Below is a small trained network, with its code and all its weights. Each question gives an input and a target symbol and asks what happens when units are switched off, that is, made to give their printed mean instead of their output.

import numpy as np


def w(rows, s, z=0):
    codes = np.array(rows[::2]) - 128.0
    scale = np.full(codes.shape[1], s)
    scale[-1] = z or s
    return codes * scale


def f(y):
    return np.maximum(y, 0)


def softmax(a):
    e = np.exp(a - a.max(-1, keepdims=True))
    return e / e.sum(-1, keepdims=True)


def log_softmax(a):
    a = a - a.max(-1, keepdims=True)
    return a - np.log(np.exp(a).sum(-1, keepdims=True))


def net(x, mask):
    ids = ['ΛΞαβθμψ'.index(c) for c in x.split()]
    T = len(ids)
    res = E[ids] + P[:T]
    u = 0
    for l in range(2):
        q, k, v = (res @ M[l].T for M in (Q, K, V))
        z = softmax(np.where(np.tri(T) > 0, q @ k.T / 2**0.5, -1e9)) @ v
        res = res + np.where(mask[u], z, O[l][:, -1]) @ O[l][:, :-1]
        u += 1
        y = f(res @ A[l][:, :-1].T + A[l][:, -1])
        res = res + np.where(mask[u : u + 8], y, B[l][:, -1]) @ B[l][:, :-1]
        u += 8
    return log_softmax(res[-1] @ U[:, :-1].T + U[:, -1])


Q, K, V, O, A, B = {}, {}, {}, {}, {}, {}
E = w([
[191,102,134,140,91],'Λ',
[200,76,144,136,63],'Ξ',
[199,97,136,111,86],'α',
[142,160,163,165,136],'β',
[72,178,157,131,144],'θ',
[141,197,92,36,200],'μ',
[3,85,165,36,133],'ψ',
],0.0041)
P = w([
[112,134,3,188,116],'0',
[144,184,83,93,48],'1',
[108,74,67,156,141],'2',
[143,175,135,68,59],'3',
[113,78,103,147,178],'4',
[142,176,179,56,80],'5',
[123,91,139,142,214],'6',
[140,174,215,47,109],'7',
[132,96,172,141,251],'8',
[144,166,250,43,122],'9',
[121,103,174,145,238],'10',
],0.0044)
Q[0] = w([
[127,24,82,252,196],'0.h0',
[228,65,248,16,48],'0.h0',
],0.025)
K[0] = w([
[172,117,106,233,34],'0.h0',
[152,149,251,157,155],'0.h0',
],0.027)
V[0] = w([
[241,108,188,229,83],'0.h0',
[2,175,155,201,98],'0.h0',
],0.014)
O[0] = w([
[18,187,79,120,98,57],'0.h0',
[152,101,75,2,149,1],'0.h0',
],0.0096,0.0013)
A[0] = w([
[85,111,89,107,160,252],'0.n0',
[141,23,111,163,178,254],'0.n1',
[138,126,191,187,2,77],'0.n2',
[93,210,172,28,17,100],'0.n3',
[182,53,114,173,82,127],'0.n4',
[193,163,138,56,89,113],'0.n5',
[213,154,116,164,100,90],'0.n6',
[154,131,47,195,196,240],'0.n7',
],0.011,0.0018)
B[0] = w([
[59,149,121,212,108,198],'0.n0',
[71,213,142,168,197,252],'0.n1',
[148,216,175,134,242,249],'0.n2',
[141,20,108,248,46,208],'0.n3',
[117,77,68,74,122,207],'0.n4',
[106,155,142,77,48,253],'0.n5',
[94,191,163,118,115,200],'0.n6',
[187,83,27,123,160,229],'0.n7',
],0.015,0.0025)
Q[1] = w([
[97,222,166,94,101],'1.h0',
[250,105,86,150,168],'1.h0',
],0.022)
K[1] = w([
[106,62,250,132,160],'1.h0',
[251,143,49,205,159],'1.h0',
],0.015)
V[1] = w([
[247,167,170,158,56],'1.h0',
[129,63,101,109,74],'1.h0',
],0.012)
O[1] = w([
[254,154,129,160,152,84],'1.h0',
[103,89,192,130,164,4],'1.h0',
],0.0078,0.0043)
A[1] = w([
[144,192,194,36,139,164],'1.n0',
[116,118,185,46,51,86],'1.n1',
[164,64,128,168,18,163],'1.n2',
[77,85,65,119,28,116],'1.n3',
[118,130,149,245,203,204],'1.n4',
[62,112,16,174,87,182],'1.n5',
[211,18,109,75,59,3],'1.n6',
[237,120,118,124,111,176],'1.n7',
],0.012,0.0025)
B[1] = w([
[179,41,193,195,127,198],'1.n0',
[37,151,192,166,76,172],'1.n1',
[131,127,106,9,35,178],'1.n2',
[249,140,124,147,116,180],'1.n3',
[94,151,179,46,222,239],'1.n4',
[86,39,44,149,144,255],'1.n5',
[43,221,77,221,165,151],'1.n6',
[178,195,44,176,150,175],'1.n7',
],0.017,0.0099)
U = w([
[104,78,63,171,156,237],'Λ',
[54,124,140,88,167,147],'Ξ',
[122,196,156,80,195,233],'α',
[207,76,135,22,60,32],'β',
[111,206,98,152,67,10],'θ',
[255,147,126,178,148,77],'μ',
[110,70,204,174,74,26],'ψ',
],0.0037,0.0013)

Each question gives the input, a string of symbols that net reads in full, and the target symbol t.
The units are the heads (2 rows each of Q, K, V and O) and the neurons (one row each of A and B). Each row of codes is followed by its name. A weight is (code - 128) times the scale printed after its matrix; where a second scale follows, it is the last column's (O, A, B and U).
mask holds one flag per unit, layer by layer, with each layer's heads first. A switched-off unit (its flag False) gives its mean, the last column of its rows in O or B, instead of its output. The means were averaged over made-up inputs and are rounded, as every weight is.
A unit's drop is (log p(t) with every unit on - log p(t) with that unit switched off) / (log p(t) with every unit on - log p(t) with every unit switched off).
The circuit of an input: a set's keep is (log p(t) with only the set's units on - log p(t) with every unit switched off) / (log p(t) with every unit on - log p(t) with every unit switched off). Starting from the 12 units with the biggest drops (on a tie, the unit counted first), units are removed one at a time, each time the one whose removal leaves the highest keep (on an exact tie, the one counted first), for as long as the keep stays at least 0.8.
circuit, biggest first: the units of the circuit, biggest drop first
most important unit: the unit with the biggest drop
top k neurons: the k neurons with the biggest drops, biggest first
k most important neurons of layer l: the k neurons of layer l with the biggest drops, biggest first
input α Ξ μ Ξ θ α θ Ξ β θ θ, target α: most important unit -> 1.h0
input Ξ Ξ Ξ α Ξ Ξ β α Ξ α, target α: top 3 neurons -> 0.n2; 1.n4; 0.n3
input β Ξ Λ Ξ μ α, target μ: circuit, biggest first -> 0.h0; 1.h0; 0.n2; 1.n7
input Ξ Ξ μ α μ Ξ ψ μ, target ψ: top 4 neurons -> 0.n5; 0.n4; 1.n0; 0.n7
input Λ Λ μ Ξ, target μ: circuit, biggest first -> 1.h0; 0.n2; 0.h0; 1.n7
input θ β Λ α β α ψ θ α Ξ, target θ: 2 most important neurons of layer 0 -> 0.n3; 0.n5
input Ξ ψ Ξ β θ Ξ Ξ θ β α α, target α: top 4 neurons -> 0.n3; 0.n4; 1.n4; 1.n5
input μ ψ μ α β Ξ, target β: circuit, biggest first -> 0.n3; 0.n1; 1.n2
input ψ ψ θ θ μ ψ μ ψ ψ, target α: circuit, biggest first -> 0.h0; 0.n1; 1.n4
input μ Λ Ξ Ξ θ ψ β β, target ψ: 3 most important neurons of layer 1 -> 1.n1; 1.n0; 1.n4
input Ξ Ξ ψ Ξ β Λ, target β: circuit, biggest first -> 0.n3; 1.n2; 0.n1
input β Ξ μ μ θ α α Λ, target α: circuit, biggest first -> 0.n2; 0.h0; 1.n4; 1.n5
input θ θ θ α α β β α, target β: circuit, biggest first -> 0.n3; 0.h0; 1.n2
input β θ Ξ θ θ, target α: top 2 neurons -> 0.n5; 0.n7
input Λ Ξ β Λ α ψ α α β Ξ, target β: circuit, biggest first -> 0.n3; 0.h0; 1.n2
input θ Ξ Ξ θ ψ, target Λ: circuit, biggest first -> 1.n5; 1.h0; 0.n0; 0.h0
input Λ Ξ β α μ Λ, target μ: circuit, biggest first -> 1.h0; 0.h0; 0.n2; 1.n7
input Λ Ξ ψ α Ξ α ψ ψ Ξ Λ, target ψ: 2 most important neurons of layer 1 -> 1.n0; 1.n1
input Ξ Ξ α β ψ, target Λ: most important unit -> 1.n5
input ψ α θ α Λ α α β, target β: circuit, biggest first -> 0.n3; 1.n2; 0.h0; 0.n1
input Ξ β θ β θ β, target θ: 2 most important neurons of layer 0 -> 0.n1; 0.n5
input β ψ Λ μ μ Λ, target μ: most important unit -> 0.n2
